Below are the code and all the weights of a small trained network. Each question names an input and a class and asks about switching units off, where a switched-off unit gives its printed mean instead of its output.

import numpy as np


def w(rows, s, z=0):
    codes = np.array(rows[::2]) - 128.0
    scale = np.full(codes.shape[1], s)
    scale[-1] = z or s
    return codes * scale


def f(y):
    return np.maximum(y, 0)


def log_softmax(a):
    a = a - a.max(-1, keepdims=True)
    return a - np.log(np.exp(a).sum(-1, keepdims=True))


def net(x, mask):
    res = np.array(x, float).reshape(1, 4) / 4 @ E
    y = f(res @ A[0][:, :-1].T + A[0][:, -1])
    res = res + np.where(mask, y, B[0][:, -1]) @ B[0][:, :-1]
    return log_softmax(res[-1] @ U[:, :-1].T + U[:, -1])


A, B = {}, {}
E = w([
[140,153,152,158,214,79,47,86,169,102],'x0',
[114,18,128,133,12,126,95,142,167,80],'x1',
[82,61,217,161,223,199,126,26,129,123],'x2',
[149,69,109,153,120,81,229,143,199,164],'x3',
],0.011)
A[0] = w([
[140,170,62,97,105,46,106,174,176,107,134],'n0',
[175,180,8,73,96,103,48,176,91,87,87],'n1',
[72,159,117,107,144,197,27,180,30,122,116],'n2',
[169,147,78,120,111,121,134,141,112,55,106],'n3',
[85,131,143,119,108,114,119,123,142,185,9],'n4',
[91,68,212,109,177,192,103,100,159,91,176],'n5',
[112,173,128,151,160,142,137,141,95,198,123],'n6',
[109,78,161,90,140,218,145,122,151,112,179],'n7',
[136,146,131,90,109,159,77,113,104,141,83],'n8',
[145,59,101,104,113,145,82,139,163,79,51],'n9',
[125,173,143,96,103,148,72,122,128,75,74],'n10',
[123,101,88,139,133,101,139,132,169,202,93],'n11',
[133,108,124,125,163,117,197,142,177,143,72],'n12',
[133,185,122,122,188,119,139,136,89,230,159],'n13',
[136,101,103,168,146,60,179,115,170,190,124],'n14',
[70,99,147,141,67,98,85,119,124,109,119],'n15',
[104,105,162,150,162,198,145,116,109,126,85],'n16',
],0.011,0.0012)
B[0] = w([
[120,96,100,87,213,116,101,157,59,158,223],'n0',
[138,109,109,53,175,118,142,108,137,145,249],'n1',
[50,105,182,182,94,211,103,222,207,156,225],'n2',
[144,146,84,77,98,157,130,117,117,119,172],'n3',
[102,113,94,115,131,161,132,144,180,95,131],'n4',
[103,110,122,42,130,106,135,57,116,100,236],'n5',
[183,127,67,184,106,111,147,72,131,132,185],'n6',
[137,143,132,92,183,88,134,98,129,95,194],'n7',
[119,79,189,127,140,97,81,180,158,145,166],'n8',
[214,180,79,187,89,135,163,130,104,2,177],'n9',
[114,143,108,126,171,143,125,155,190,168,175],'n10',
[77,77,105,133,107,152,102,137,172,115,167],'n11',
[118,89,108,165,137,161,109,189,170,211,175],'n12',
[142,198,79,209,63,100,164,86,107,62,215],'n13',
[98,119,201,125,129,164,56,217,199,152,192],'n14',
[202,222,93,221,70,182,104,136,134,33,176],'n15',
[108,115,58,77,171,72,94,53,74,145,194],'n16',
],0.0083,0.016)
U = w([
[136,78,90,2,153,94,141,110,103,125,252],'0',
[54,68,207,189,99,188,109,195,252,132,50],'1',
[243,179,97,249,78,137,164,108,134,58,3],'2',
],0.0086,0.00016)

Each question gives the input, the list of numbers given to net, and the class t.
The units are the neurons (one row each of A and B). Each row of codes is followed by its name. A weight is (code - 128) times the scale printed after its matrix; where a second scale follows, it is the last column's (A, B and U).
mask holds one flag per neuron, in row order. A switched-off neuron (its flag False) gives its mean, the last column of its row in B, instead of its output. The means were averaged over made-up inputs and are rounded, as every weight is.
A unit's drop is (log p(t) with every unit on - log p(t) with that unit switched off) / (log p(t) with every unit on - log p(t) with every unit switched off).
The circuit of an input: a set's keep is (log p(t) with only the set's units on - log p(t) with every unit switched off) / (log p(t) with every unit on - log p(t) with every unit switched off). Starting from the 12 units with the biggest drops (on a tie, the unit counted first), units are removed one at a time, each time the one whose removal leaves the highest keep (on an exact tie, the one counted first), for as long as the keep stays at least 0.8.
circuit, biggest first: the units of the circuit, biggest drop first
top k neurons: the k neurons with the biggest drops, biggest first
drop of u: that unit's drop, to one decimal
input [6,8,5,5], class 2: circuit, biggest first : n9
input [-8,-8,7,2], class 2: top 3 neurons : n13, n6, n1
input [-1,5,6,6], class 0: top 4 neurons : n2, n5, n7, n16
input [6,-2,-5,6], class 1: top 3 neurons : n14, n5, n16
input [-1,4,5,0], class 0: top 2 neurons : n5, n13
input [7,6,-4,-3], class 2: top 4 neurons : n15, n9, n5, n16
input [-2,2,6,5], class 0: top 2 neurons : n2, n5
input [1,4,1,2], class 2: top 2 neurons : n2, n9
input [7,0,0,-2], class 1: top 3 neurons : n16, n1, n0
input [-5,-8,6,-6], class 2: top 2 neurons : n13, n6
input [1,-7,-4,-6], class 2: top 4 neurons : n13, n6, n14, n12
input [-5,-6,-3,6], class 1: top 2 neurons : n14, n12
input [-3,-4,-3,-4], class 1: top 2 neurons : n2, n9
input [-2,4,-2,-5], class 1: circuit, biggest first : n2
input [7,6,-2,5], class 2: top 2 neurons : n9, n2
input [2,-5,-3,-1], class 2: drop of n13 : 0.6
input [5,2,8,-4], class 0: drop of n5 : 0.2
input [-4,2,-3,-6], class 1: drop of n2 : 0.5
